Here are made-up objects, facts about them, and rows of numbers that follow some of those facts. Name the object behind each unnamed row.

Some facts about the objects:
Λ: belongs to class; Ψ: is of sort; σ: points at
Λ 749 <- banum betren gatri grafleklok ketem klene kudril lozom mupun roflor vetul
Λ 637 <- bises brupla drutral dunel feno flipen flofin grisa klofum klosak lodra mamo nase nitres nodem parel peklisor popim ropor sestu sketrum staskom taklu tristum vudos zura
Λ 120 <- bridras degen giplo grofli gruki kupak mesefom neskagra plodi plotepak plusi stofes zaple zigrubuk
Λ 21 <- dregrer flakipes lazir mabron mitro nera pamik plisin plolo plutro skaber skoflaren trobifir vake
Λ 129 <- drenur fitiflos fledru fletro flibritre fliditre flufor fostil fovel gubrori klatuski lota lozulen lusek mefa meres nabu rafli rufos skibifa skogres skopli sobem sofu staflun trupo
Λ 877 <- fipun flibrarul grepil gristul kista klidrufle klupofim lebras moten paskato stili stosopon sturol tibrim tropos
[banum bises bridras dregrer dunel fledru fletro flibritre fliditre flipen flofin flufor fostil fovel giplo grafleklok grisa gristul grofli kista klene klidrufle klosak klupofim lazir lebras lota lozom lozulen mamo nera paskato peklisor plodi plolo plotepak rafli sestu skogres sofu staskom stili stofes stosopon taklu trobifir trupo vake vetul zaple zigrubuk] Ψ 416
[betren drutral feno fipun flibrarul klofum kudril kupak mefa moten nabu nitres pamik plisin plutro popim rufos skibifa sturol vudos zura] Ψ 50
[brupla degen drenur fitiflos flakipes gatri grepil gruki gubrori ketem klatuski lodra lusek mabron meres mesefom mitro mupun nase neskagra nodem parel plusi roflor ropor skaber sketrum skoflaren skopli sobem staflun tibrim tristum tropos] Ψ 888
[bises] σ kudril
[bridras lozulen moten staskom vetul zura] σ grofli
[bridras grafleklok trobifir] σ lozulen
[bridras kudril mesefom] σ trupo
[brupla] σ mefa
[dregrer] σ ropor
[drenur] σ fovel
[drenur] σ lazir
[drenur klene zigrubuk] σ dregrer
[drutral] σ mitro
[dunel lota plutro] σ lozom
[feno gatri kista skoflaren] σ klatuski
[feno klupofim parel] σ flibrarul
[fipun lazir ropor] σ neskagra
[fledru fliditre grisa kudril mabron stosopon vake] σ rufos
[fletro moten] σ tropos
[fletro] σ bridras
[flibritre gruki] σ ketem
[fliditre] σ lusek
[flipen] σ parel
[flofin] σ klosak
[flufor] σ stili
[fostil] σ staskom
[gatri] σ klofum
[giplo popim zaple] σ mesefom
[grafleklok] σ skaber
[grisa taklu] σ meres
[grisa peklisor] σ gubrori
[gristul lota] σ sketrum
[ketem kista rufos] σ zura
[klatuski paskato sketrum] σ zaple
[klene] σ mabron
[klofum vake] σ dunel
[klofum kudril vudos] σ mupun
[klupofim] σ plodi
[kupak] σ skoflaren
[lodra sofu staflun] σ tristum
[lodra stofes zura] σ vetul
[lozom mesefom vetul] σ plolo
[mamo] σ vake
[nase] σ fipun
[neskagra trupo] σ staflun
[pamik] σ vudos
[peklisor] σ nase
[plusi] σ gatri
[skibifa] σ klidrufle
[skogres] σ tibrim
[skopli stili] σ plutro
[skopli] σ fletro
[staskom] σ fitiflos
[stili] σ lodra
[stofes] σ fliditre
[stofes] σ fledru
[vudos] σ feno
[zigrubuk] σ grafleklok

Some rows with their names:
brupla: [ 2.86  0.07 -0.62  0.44  1.06 -2.01 -1.53  0.47  0.38  1.23  1.26 -0.23
 -0.62 -0.53  0.67 -0.42  1.49 -2.55 -3.04  0.55 -0.50 -0.97 -0.31 -0.49
 -0.15  3.00]
popim: [-0.27 -1.79 -2.72  1.83 -3.18  0.83  1.17 -0.45 -1.06  0.25  2.13  2.07
 -3.97 -1.68 -0.52  0.71 -1.19  1.80 -1.03  1.71  1.34 -1.14  0.35 -2.20
  1.00  0.90]
mamo: [-1.87  0.27 -0.10  0.51  0.77 -1.78  0.92 -0.70  1.41 -1.48 -0.63 -0.74
  0.13  0.64 -0.89  0.39  0.34  1.09 -0.03  1.59  0.45  0.18  0.29  2.76
  1.39 -1.15]
mitro: [ 2.61  0.26  1.09 -0.89  0.95  0.51 -1.46  1.50 -0.32  1.42 -0.71 -0.25
  0.62 -0.09  1.42 -1.27  0.49 -3.46 -1.44 -1.47 -1.03 -0.02 -0.13 -2.62
 -1.06  2.40]
flibrarul: [ 1.26 -1.58 -1.85  0.75 -2.99  3.26  0.02  1.59  0.20  2.60  0.72  2.65
 -1.30 -1.08  0.39 -0.21 -0.39  0.61 -0.70  0.55  2.30  0.12  2.08 -1.49
  1.51 -2.12]
bridras: [-1.60  1.90 -0.72  0.82  0.46 -2.65  1.14 -1.57 -1.73 -2.65  0.09 -0.09
  2.27 -0.86 -2.33  1.21 -1.24  1.73  0.76 -2.78  0.45 -0.58 -1.76  1.44
 -0.60 -2.10]
skoflaren: [ 4.38 -0.41 -0.41  0.53  0.91  0.73 -0.53  2.44 -1.20  2.10  0.59 -2.10
  0.16 -0.11  3.64  0.22 -0.61 -2.44  1.28  0.57 -3.13 -0.10 -2.46 -1.03
 -1.46  1.74]
gubrori: [ 3.17  0.63  1.12 -0.65  0.91  0.49 -1.47  0.70 -0.02  1.06 -0.28 -0.29
  0.26  0.23  1.38 -1.58  0.66 -3.02 -2.15 -0.72 -0.62 -0.10  0.40 -1.88
 -1.01  2.27]
plusi: [ 3.07 -0.01 -0.34  0.86  0.71 -0.80 -1.35  0.98 -0.06  0.25  0.95 -0.60
 -0.03  0.05  1.32  0.25  0.13 -3.13 -1.31 -0.60 -1.30 -0.63 -1.01 -0.93
 -0.54  3.53]
tristum: [ 2.60 -0.09 -0.13  0.15  0.78 -2.01 -2.05  0.23  0.22  1.64  1.05  0.33
 -0.14 -0.73 -0.12 -0.68  1.30 -2.69 -3.60  0.32 -0.42 -0.99  0.47 -0.50
  0.30  3.19]
sturol: [ 0.89 -1.45 -1.92  0.58 -2.99  2.77 -0.09  0.54  0.12  2.40  1.38  3.01
 -1.54 -1.02 -0.10 -0.43 -0.13  0.96 -0.94  0.16  2.39 -0.23  1.80 -2.16
  1.22 -1.52]
vudos: [ 0.53 -1.99 -2.58  2.04 -3.37  1.40  0.12  0.15  0.91  1.70  1.17  2.72
 -2.57 -0.91  0.11  0.27 -1.49  0.59 -0.73  0.78  1.95 -0.78  0.68 -0.80
  1.73 -0.31]
trupo: [-2.48  1.05  2.50 -1.02 -0.44 -0.03 -0.06 -1.56 -1.61 -1.26 -0.43 -0.45
  0.76  0.52 -2.00  0.52 -0.20  2.27  2.41  0.77 -1.30  0.06  0.26  1.85
 -0.47  0.08]
flufor: [-1.64  0.79  1.35 -0.80  0.41  0.48  0.98 -0.44 -0.51 -1.71 -1.67 -1.04
  1.03  0.81 -0.72  0.04 -0.49  0.97  1.15  0.76 -0.10  1.09  0.59  1.42
  0.03 -1.53]
klupofim: [-0.81  0.26  0.17 -0.31  1.12  0.34  0.88  0.60  0.24 -0.45 -0.92 -1.18
  1.48  0.50 -0.41  0.84  0.96  1.08  0.69  1.79  0.52  1.33  1.01  2.32
  0.95 -2.93]
fliditre: [-1.73  1.27  2.07 -0.12  0.45  0.42  1.44 -2.27  3.55 -1.55 -1.56 -0.95
 -0.49  2.70  0.94 -0.77 -0.06  1.22  2.46 -0.96  0.56  0.83 -0.45  1.88
 -0.23 -1.53]
klene: [-3.50 -1.19  0.40 -1.59  1.07 -0.16  0.32  0.21  1.05 -0.44 -0.90 -0.77
  1.39  0.59 -0.31  0.30  0.55  1.22  1.92  0.11 -0.61  0.86 -0.73  1.36
 -0.28 -1.91]
fledru: [-1.67  1.39  2.09  0.29  0.55 -0.02  1.69 -2.77  4.52 -1.61 -1.14 -1.10
 -1.01  3.07  1.44 -0.92  0.14  1.56  3.25 -1.55  0.53  0.75 -0.74  2.07
 -0.33 -1.49]
drenur: [ 3.06  0.57  1.35 -0.55  0.47  0.14 -1.90  0.12 -0.86  1.65  0.70 -0.32
 -0.13 -0.01  1.21 -0.94  0.65 -2.07 -0.98 -0.40 -1.56 -0.54 -0.46 -1.14
 -1.47  3.24]
plolo: [-3.08  0.91  1.52 -1.49  1.23  0.52  1.67 -0.10 -1.52 -2.72 -2.23 -0.66
  0.95  0.17 -1.32 -0.28 -0.70  0.66  0.89 -0.55  0.03  1.18  0.86 -0.77
 -0.11 -1.51]

Which object is each row?
No name comes twice in this set of rows, the named rows included.
[ 2.88 -0.17 -0.12  0.51  0.60 -2.13 -2.30 -0.30  0.29  2.00  1.85 -0.10
 -0.61 -0.40  0.30  0.09  1.44 -1.79 -2.37  0.91 -1.18 -1.42 -0.50  0.09
 -0.27  3.90] => nase
[ 1.14  0.41 -0.27  0.20  1.35 -1.72  0.31 -0.76 -2.72 -2.34  2.40 -0.71
 -2.50 -0.87  0.10  0.63  1.20 -1.34 -1.67  0.24 -1.24 -1.39 -1.23 -3.60
 -1.94  5.53] => mesefom
[-1.92  0.82  0.85 -0.73  1.05 -0.26  1.07 -0.56 -0.50 -1.32 -0.30 -0.61
  0.59  0.32 -1.30  0.53  1.78  1.90  0.27  1.37  0.70  0.71  1.18  1.28
  0.44 -1.92] => stili
[ 0.33 -1.76 -2.58  1.38 -3.36  1.55 -0.24  0.48  0.67  1.63  0.92  3.16
 -1.99 -1.35 -0.64 -0.11 -1.11  0.32 -1.90  0.24  2.31 -0.67  1.49 -1.10
  1.93 -0.43] => nitres
[-1.31 -2.96 -2.39 -0.60 -2.73  3.04 -0.52  1.45  0.58  2.29  0.57  2.93
 -1.11 -1.32  0.19 -0.78 -0.86  0.37 -0.16 -1.14  1.55 -0.10  0.26 -2.83
  0.36 -1.28] => betren
[-3.46 -1.07 -0.06 -1.72  1.31  0.12  0.25  1.01  0.60 -0.55 -1.68 -0.71
  1.79  0.21 -0.68  0.05  0.12  0.46  0.86  0.17 -0.07  1.17  0.15  0.87
 -0.03 -2.48] => banum
[-2.03  1.26  1.06 -0.91  0.68 -0.10  1.12 -0.41 -1.32 -1.36 -1.54 -0.75
  2.03 -0.04 -1.02  0.18 -1.19  1.16  2.19 -1.47 -0.46  0.71 -0.84  0.73
 -0.60 -2.62] => trobifir
[-1.06  1.73 -1.52  0.73  0.87 -3.32  1.13 -1.51 -0.78 -1.16 -0.35 -0.45
  2.13 -1.19 -2.31  0.73 -0.50  1.84 -0.56 -0.76  1.17 -0.27 -1.05  2.42
  0.54 -3.17] => staskom
[ 0.35 -1.88 -2.01  2.33 -3.71  2.35  0.05  0.71  0.02  0.63  1.28  2.71
 -1.62 -0.78  0.38  0.72 -2.77  0.17  0.52 -0.71  1.10 -0.51  0.17 -1.22
  1.17  0.22] => kupak
[-1.63  0.83  1.81 -0.84  0.15  0.49  0.20 -0.64 -0.81 -1.15 -1.70 -0.46
  1.44  0.61 -1.14  0.06 -0.36  0.89  1.38  0.49 -0.50  0.82  0.65  1.68
  0.14 -1.22] => sofu
[ 2.18  0.90  1.89 -0.17  1.02 -0.38 -0.69 -1.82  4.37  1.08  0.94 -0.56
 -2.23  2.56  3.69 -1.78  1.25 -2.28  1.49 -3.36 -1.22 -0.66 -1.95 -1.88
 -1.91  3.08] => mabron
[ 2.43  0.83  2.42 -0.99 -0.11 -0.15 -3.14 -0.75 -1.76  2.08  1.34  0.29
  0.02 -0.09 -0.06 -0.42  1.06 -1.43 -0.60 -0.28 -2.02 -1.01 -0.07 -0.89
 -1.47  4.40] => staflun
[-2.56  0.36  2.30 -1.03 -0.18  0.90 -0.29  0.06 -0.60 -0.70 -1.42 -0.42
  1.78  0.89 -1.08  0.37 -1.12  1.10  3.07  0.18 -1.36  1.10  0.16  1.96
 -0.14 -0.95] => dregrer
[ 2.09 -2.81 -3.78  3.04 -3.35  2.01  0.48  1.77  0.37  2.42  1.21  1.38
 -1.95 -1.33  1.21  0.96 -2.45  0.69  0.18  2.23  0.73 -0.57 -0.46  0.45
  1.93 -1.14] => feno
[-5.33 -0.30  0.31 -2.85  1.95 -0.81  2.14 -1.01 -1.46 -3.70 -0.62 -0.77
 -0.94 -0.45 -1.95 -0.09  1.75  2.05  0.00  0.41  0.26  0.60  0.34 -2.29
 -0.98 -0.44] => lozom

Now the same objects, written a new way:
Some rows with their names:
brupla: [-0.41 -0.76 -0.68  0.06 -0.69  1.38 -1.02 -1.31 -0.69 -2.38 -0.20 -1.05
  0.81  1.25  0.26]
moten: [-0.61 -1.15 -0.98 -1.73 -0.15 -5.34  0.80  0.57  0.12  1.20  0.76 -1.43
  0.33 -0.27 -0.08]
klatuski: [-0.57 -2.41  0.22  1.26  1.31  0.72 -0.07 -1.82 -0.89 -0.25 -0.76 -0.28
  0.26  0.70  0.32]
bises: [ 1.20  0.21  0.32  0.43 -1.34  1.60 -0.30  1.23  0.62 -0.08  0.41  0.62
 -1.16 -0.38 -0.19]
dregrer: [-0.15  2.25  0.39  1.42  0.18  1.43  0.20  0.67  0.45  0.85 -0.15  1.54
 -0.83 -0.71 -0.33]
giplo: [ 0.55  0.91  0.76 -0.37 -0.71  0.97 -0.10  0.55  0.36  1.18 -0.48  0.53
  0.33 -1.43 -0.03]
vudos: [ 0.28 -1.56 -0.70 -0.97 -0.58 -3.27  0.93  1.11 -0.34  2.48  0.81 -1.73
 -0.62  0.88  0.48]
klene: [ 0.71  1.21  0.19 -0.46 -0.89  0.83 -0.67  0.99  0.48  0.28 -0.14  0.94
 -1.06 -0.64 -0.70]
parel: [ 0.18 -2.07 -0.14  0.69 -0.29  2.00 -0.56 -1.21 -1.09 -0.80 -0.46 -1.03
  0.41  1.37  0.47]
gruki: [-1.12 -1.82  0.12 -1.20  0.73  0.28 -0.77 -1.50 -0.77 -2.10 -0.91 -1.08
  0.61 -0.28  0.28]
grisa: [ 0.87  0.50  0.15 -0.51 -1.15  1.66 -0.84  1.60  0.74 -0.89  0.32  0.75
 -1.51 -0.31 -0.15]
flibritre: [ 0.63  0.67  0.51  0.08  0.00 -0.38 -0.22  0.49  1.08 -0.24  0.40  1.55
 -0.39 -0.87 -0.07]
trobifir: [ 0.46  0.95  0.47  0.63 -0.40 -1.02 -0.10  0.31  0.94 -0.21  0.44  1.50
 -0.03 -0.96 -0.18]
fitiflos: [-1.13 -1.59 -0.07  0.96  1.25 -0.36 -0.11 -1.89 -0.53 -2.50 -0.24 -0.16
  0.35  0.16  0.06]
lozom: [ 1.29  0.50  0.52  0.58 -0.63  1.03  0.50  0.51  0.15  0.28  0.05  0.84
 -0.25 -0.70 -0.81]
tristum: [-0.92 -1.52 -0.42  2.03 -0.14  2.61  0.10 -1.17 -1.27 -1.78 -0.43 -1.43
 -0.34  0.55 -0.33]
grofli: [ 0.34  1.15  1.08  0.04  0.52  1.64  1.17  0.46  0.29 -1.40  0.16  0.42
  0.22 -1.50 -0.32]
betren: [-0.13  0.69 -0.98 -1.75  0.15 -4.08  0.98  0.59 -0.35  1.37  0.65 -1.48
  0.26  0.89 -0.03]
grafleklok: [ 0.96  1.11  0.22 -0.02 -0.98  0.36 -0.16  0.46  0.60 -0.73  0.34  0.97
 -0.12 -0.83 -0.88]
mitro: [-1.02 -0.05 -0.23  0.57  1.35  0.65 -0.37 -1.85 -0.65 -1.69 -0.31 -0.15
  1.12  1.09  0.37]

Which object is each row?
No name comes twice in this set of rows, the named rows included.
[ 0.55  2.38  0.29  0.01 -0.28  0.56 -0.36  0.39  0.99  0.31  0.49  1.60
  0.57 -0.13  0.14] => skogres
[ 0.81  1.96  0.29 -0.56 -0.37  2.24 -0.10  0.65  0.79  0.15  0.19  0.98
  0.83 -0.20 -0.26] => lebras
[ 0.50  0.58  0.81 -1.45 -0.19  0.48 -0.50  0.86  0.67 -0.21 -0.35  0.71
 -0.43 -1.44  0.07] => stofes
[-0.40 -0.75 -0.25 -2.19  0.16 -4.30  0.88  0.60 -0.49  3.40 -0.08 -2.06
  0.49 -0.17  0.70] => kupak
[ 0.71  2.30  0.26 -0.32  0.05  2.56  0.31  0.57  0.61  0.01  0.28  0.90
  1.05 -0.08 -0.27] => klidrufle
[-0.67 -0.67 -0.42 -0.54  0.70  1.69 -0.66 -1.49 -0.63 -1.84 -0.51 -0.84
  1.06  0.99 -0.01] => grepil
[ 1.10  2.01  0.03  0.13 -1.71  2.17 -0.41  0.85  0.72 -0.47  0.78  0.69
  0.56  0.16  0.02] => flofin
[ 1.07  2.23  0.18  0.50 -1.11  3.05  0.25  0.78  0.53 -0.79  0.67  0.42
  0.51  0.30 -0.16] => klosak
[ 0.39  0.94  0.78 -0.53 -0.68  0.10 -0.18  0.46  0.52 -0.02 -0.18  0.68
  0.29 -1.72 -0.13] => bridras
[ 1.78  0.50  0.47  0.30 -1.32  2.26 -0.21  0.99  0.46  1.20  0.31  0.54
 -0.09  0.30  0.19] => flipen
[-0.37 -0.64 -0.47 -0.37  0.28  1.02 -0.75 -1.55 -1.00 -1.87 -0.58 -0.74
  0.90  1.13 -0.17] => roflor
[-1.66 -0.54 -0.01  0.37  0.64  2.54 -0.31 -1.44 -1.39 -0.47 -1.53 -1.37
  0.09 -0.12 -0.02] => neskagra
[ 0.08  1.67  0.56 -0.86 -0.94  1.00 -0.48  0.70  0.48  0.48 -0.53  0.60
  0.08 -1.46 -0.06] => zigrubuk

